Below are the code and all the weights of a small trained network. Each question names an input and a target symbol and asks about switching units off, where a switched-off unit gives its printed mean instead of its output.

import numpy as np


def w(rows, s, z=0):
    codes = np.array(rows[::2]) - 128.0
    scale = np.full(codes.shape[1], s)
    scale[-1] = z or s
    return codes * scale


def norm(h):
    return h / np.sqrt((h * h).mean(-1, keepdims=True) + 1e-5)


def f(y):
    return y / 2 * (1 + np.tanh(0.7978845608 * (y + 0.044715 * y**3)))


def softmax(a):
    e = np.exp(a - a.max(-1, keepdims=True))
    return e / e.sum(-1, keepdims=True)


def log_softmax(a):
    a = a - a.max(-1, keepdims=True)
    return a - np.log(np.exp(a).sum(-1, keepdims=True))


def net(x, mask):
    ids = ['ΦΩαεζλ'.index(c) for c in x.split()]
    T = len(ids)
    res = E[ids] + P[:T]
    q, k, v = (norm(res) @ M[0].T for M in (Q, K, V))
    z = softmax(np.where(np.tri(T) > 0, q @ k.T / 3**0.5, -1e9)) @ v
    res = res + np.where(mask[0], z, O[0][:, -1]) @ O[0][:, :-1]
    y = f(norm(res) @ A[0][:, :-1].T + A[0][:, -1])
    res = res + np.where(mask[1:9], y, B[0][:, -1]) @ B[0][:, :-1]
    return log_softmax(norm(res)[-1] @ U[:, :-1].T + U[:, -1])


Q, K, V, O, A, B = {}, {}, {}, {}, {}, {}
E = w([
[96,82,197,196,158,29,137],'Φ',
[92,81,235,169,61,106,250],'Ω',
[68,99,231,83,213,86,156],'α',
[35,16,198,98,114,220,115],'ε',
[70,95,104,117,133,91,254],'ζ',
[160,77,246,64,25,75,111],'λ',
],0.0089)
P = w([
[167,223,103,190,146,213,153],'0',
[116,188,166,194,138,177,139],'1',
[119,181,164,158,123,165,135],'2',
[96,170,159,147,116,138,122],'3',
[81,166,140,118,122,112,124],'4',
[86,153,129,119,126,94,130],'5',
[88,135,125,115,122,88,128],'6',
[89,118,110,111,125,79,131],'7',
[101,102,102,112,130,75,135],'8',
[110,86,97,108,136,67,138],'9',
[128,65,91,103,148,74,151],'10',
[137,38,105,111,141,60,161],'11',
[107,2,134,110,193,106,169],'12',
],0.0075)
Q[0] = w([
[206,202,70,137,176,71,35],'H1',
[179,186,145,119,74,64,213],'H1',
[2,22,209,161,170,79,208],'H1',
],0.0079)
K[0] = w([
[120,181,137,149,106,161,143],'H1',
[86,133,102,117,98,155,78],'H1',
[140,7,99,82,104,88,155],'H1',
],0.013)
V[0] = w([
[101,130,113,169,178,144,92],'H1',
[99,154,162,159,55,71,90],'H1',
[72,69,73,95,32,255,90],'H1',
],0.0094)
O[0] = w([
[67,2,96,181,172,118,37,72],'H1',
[204,95,92,134,216,129,182,197],'H1',
[118,82,192,144,136,198,153,253],'H1',
],0.0089,0.0039)
A[0] = w([
[103,184,18,141,120,160,162,67],'N1',
[162,119,92,133,80,128,99,72],'N2',
[146,160,120,97,151,104,85,74],'N3',
[167,107,158,78,158,147,193,150],'N4',
[21,142,164,111,154,83,171,252],'N5',
[131,86,141,109,189,84,77,163],'N6',
[176,85,171,158,120,203,156,201],'N7',
[254,227,100,113,176,199,93,56],'N8',
],0.0093,0.0041)
B[0] = w([
[131,72,198,171,171,220,116,125],'N1',
[109,107,157,160,115,120,123,116],'N2',
[110,115,150,129,143,115,110,122],'N3',
[160,120,123,99,80,131,124,207],'N4',
[102,119,106,127,76,122,113,249],'N5',
[150,102,120,158,133,169,182,156],'N6',
[156,165,104,124,157,92,139,215],'N7',
[40,78,107,182,167,166,10,131],'N8',
],0.013,0.012)
U = w([
[132,34,234,78,167,166,159,41],'Φ',
[230,166,106,81,117,131,21,252],'Ω',
[136,65,35,154,181,21,114,104],'α',
[85,54,154,188,47,233,156,195],'ε',
[2,152,103,91,44,45,53,152],'ζ',
[205,218,142,83,82,132,201,125],'λ',
],0.0068,0.0022)

Each question gives the input, a string of symbols that net reads in full, and the target symbol t.
The units are the heads (3 rows each of Q, K, V and O) and the neurons (one row each of A and B). Each row of codes is followed by its name. A weight is (code - 128) times the scale printed after its matrix; where a second scale follows, it is the last column's (O, A, B and U).
mask holds one flag per unit, heads first, then neurons. A switched-off unit (its flag False) gives its mean, the last column of its rows in O or B, instead of its output. The means were averaged over made-up inputs and are rounded, as every weight is.
A unit's drop is (log p(t) with every unit on - log p(t) with that unit switched off) / (log p(t) with every unit on - log p(t) with every unit switched off).
The circuit of an input: a set's keep is (log p(t) with only the set's units on - log p(t) with every unit switched off) / (log p(t) with every unit on - log p(t) with every unit switched off). Starting from all 9 units, units are removed one at a time, each time the one whose removal leaves the highest keep (on an exact tie, the one counted first), for as long as the keep stays at least 0.8.
circuit, biggest first: the units of the circuit, biggest drop first
most important unit: the unit with the biggest drop
top k neurons: the k neurons with the biggest drops, biggest first
drop of u: that unit's drop, to one decimal
input λ ε ε λ Ω ζ ε, target ζ: circuit, biggest first	H1; N6
input ε ζ Ω ζ Ω, target ζ: circuit, biggest first	N6; N5
input α λ ζ λ λ, target Ω: circuit, biggest first	H1; N8
input ε ε λ ε, target λ: circuit, biggest first	H1; N7
input ε λ α Φ α ζ Φ Ω ε Φ Ω ζ ε, target ζ: circuit, biggest first	H1
input λ Ω ε Φ ε ε Ω ε α Φ Φ ε ζ, target ζ: top 2 neurons	N5; N6
input ε ε ε ε, target Φ: circuit, biggest first	H1; N5; N7
input λ ζ α ζ ζ, target ε: circuit, biggest first	N1; N7
input α Φ ζ, target ε: circuit, biggest first	N1; H1
input α λ α, target Ω: circuit, biggest first	H1; N8; N4
input Ω ε Φ ε ε α Φ, target ε: circuit, biggest first	N6; N7
input ε ε α ζ ε Ω ε Ω ε Ω ε α, target ε: top 2 neurons	N6; N5
input ε Ω α Φ, target α: top 2 neurons	N4; N6
input Φ ε ε ε λ λ α ζ α ε ζ, target ζ: most important unit	H1
input α Φ ε ε α ζ ε Ω Ω λ α ζ Φ, target ζ: top 2 neurons	N5; N7
input ε Φ α ε α λ λ ε, target λ: drop of H1	0.8
input ε Φ ε λ Φ α λ ε ε ε λ α, target λ: drop of N8	0.1
input Ω ε λ Ω α ε α ζ Ω, target ζ: drop of N5	0.2
